[ 33  64 -82 -64] -> J
[-82  63  34 -64] -> S
[ 63 -82  33 -64] -> C
at: [ 64 -82]	J, 1
perm: [-64  34  63 -82]	S
perm: [-64  63 -82  33]	C

[  4  39  11  67  38  25 -10 -26   8  49 -18  -2 -32 -61   3 -44 -11 -32
   3  15 -20 -26 -38   8  49 -46 -10  -3  12   1   7   3 -51 -74 -28  31
   0 -56 -47  37 -20  30   2   3 -17  36  -3  23  19  23  43 -18  17 -41
 -53  57  26 -16] -> N
[-11  -8   0  10   8  -1   7  11 -36 -13  34  16  11   9   3  -4   0 -28
 -31  14  18   7   7  -5  12  -1 -22  10  20  16 -19  -6   0  -2 -11  -1
  -4 -17 -13  -4   6 -12 -26   1  20  -4   7   9  -7 -13  17  20 -14  32
  -2   3   9 -15] -> Q
[ 21   0   9  -4  29  -6  -4   7  -5  11  -4  -3  14 -11 -29  16 -10  11
 -19  14  -6   3  -6 -19   4  -8   2  17  -5   3 -17 -12   0  10   0 -15
 -16   6 -22  17  -9  24   1 -12  -3 -12   3   6   9  30   2 -12  17  -2
  11  -4   1 -12] -> P
[ 23  -1   0 -14  18 -11 -13   1  -8  10  -2  -9  -2 -17  -9  16 -10  17
 -25   4  -9  -9  -9 -21   9  -8   2  13   1   4  -2 -19 -16   6  16 -23
  -5  -1 -18  16 -15  30  -7 -18  -8   6   2   4  10  34  -2  -8  12   9
   9  -3  -6 -13] -> D
[ 18  -7  15   1  20   5 -19   3   3  -3  -1 -33  -6 -25  -7  20  -2  18
 -33 -14 -15 -13 -19 -34   2  -3   2  -4 -16   7   3 -21 -10  14  -4  -8
  -5 -17 -16   8 -24  18  22 -13 -19  12   4  -8  23  23  -1  -2  13  27
   8   2   2  19] -> E
[ 23   2  12  -4  32  -6  -6   7  -5  11  -4  -5  13 -10 -31  16 -13   7
 -19  14  -8   2  -6 -15   5  -6   0  16  -4   4 -15 -12  -1   8   0 -12
 -19 -16   8 -17 -10  21  -3 -12   2 -12   4   8   1  33   2 -14  17  -2
  13  -4   4 -13] -> W
[  6  -9  49  29  38  18 -22  19  31 -11   2 -49   9 -32 -32  26  12   5
 -36 -28 -24  -3 -27 -45 -12 -10   4 -20 -35   9 -13   0  15  26 -38  13
 -12 -25 -17   2 -36   0  60   1 -37  -6   9 -15  29   4   5  -2  34  24
   9  12  22  51] -> L
[ -1  36  10  52  19  36  -7  -9  -6  37 -16  13 -31 -42  12 -40   4 -23
  13   8 -25 -38 -16  -3  52 -19  -4 -15   2  30   4   1 -29 -60 -24  52
   3 -33 -34  32 -28  30  11  14 -16  41  10   0  26  10  15 -30  26 -35
 -24  60  36 -11] -> V
at: [  0  10   8  -1   7  11 -36]	Q, 2
at: [-17 -16   8]	E, 37

[-60  32 -83   0] = Bal
[ -1  45 -10 -79] = dola
[ 53 -37  76  45] = dokom
[ 59 -49  18  16] = Pevif
[ 19  42  70 -38] = Rodo
[-82  47  26 -57] = butod
[ 45 -79 -11  -1] = Serik
[-80  45 -11  -1] = rog
perm: [ -1 -80  45 -11]	rog
at: [-1 45]	dola, 0
at: [-37  76]	dokom, 1
perm: [-11  -1  45 -79]	Serik
at: [ 59 -49]	Pevif, 0
perm: [ 42  70  19 -38]	Rodo

[ -9  18  -7  -8  -3 -12   2  -7   0  -6  -7   7   1  -7  14   4  20]  zipi
[ -9  -7  18  -3  -7   0 -12   2  -8  -6  -7   7   1  -7   9 -18  20]  daf
[ -9  18  -7  -8  -3 -12   2  -7   0  -6  -7   7   1  -7   2   4  20]  mamav
which: [ -9  18  -7  -8  -3 -12   2  -7   0  -6  -7   7   1  -7  14   4  20]	zipi
at: [  9 -18]	daf, 14
perm: [ 20   4  14  -7   1   7  -7  -6   0  -7   2 -12  -3  -8  -7  18  -9]	zipi

[ 13  15   1  -7 -13  30  23]  vago
[ 40  21  -5 -22 -14   1  35]  ruk
[ 59  62 -10 -17  -1   0 -45]  geb
[ 45  50 -19 -34  30  62  -7]  Lele
[-17   8   1 -11   1 -41  21]  Sutu
[ 68  50 -19 -34  30  62  -7]  fik
[ 59  62 -10 -45   0   0 -17]  selu
[ 14  16 -15 -49 -11   2  36]  rul
at: [-11   2  36]	rul, 4
which: [ 45  50 -19 -34  30  62  -7]	Lele
perm: [-45 -17 -10  -1   0  59  62]	geb

[ 5  6  2 -4 -4 10 15 -2 -5 33]  bupa
[  6 -22   9   3  16   2 -16  10  -9  20]  fiven
[  0  42 -25 -23  -7  -1 -10 -29  -1 -20]  Tidav
[  6  47  -1  -9 -17   3   2 -15  -2 -10]  pelib
[ 3 -5 33 -4 -4 15 10  6 -2  5]  gure
[ -4  22 -61 -30  -1  -1  -7  -5  -2 -34]  Povol
[  6 -16   2   9  -9  10  20  16   4 -22]  diru
at: [  6 -22   9   3  16   2 -16]	fiven, 0
at: [-5 -2]	Povol, 7
perm: [33  3 -4 -2  5 15 -5 -4  6 10]	gure
perm: [33 -5 -2 15 10 -4 -4  2  6  5]	bupa
perm: [-22 -16  -9   2   4   6   9  10  16  20]	diru
at: [  2 -15]	pelib, 6

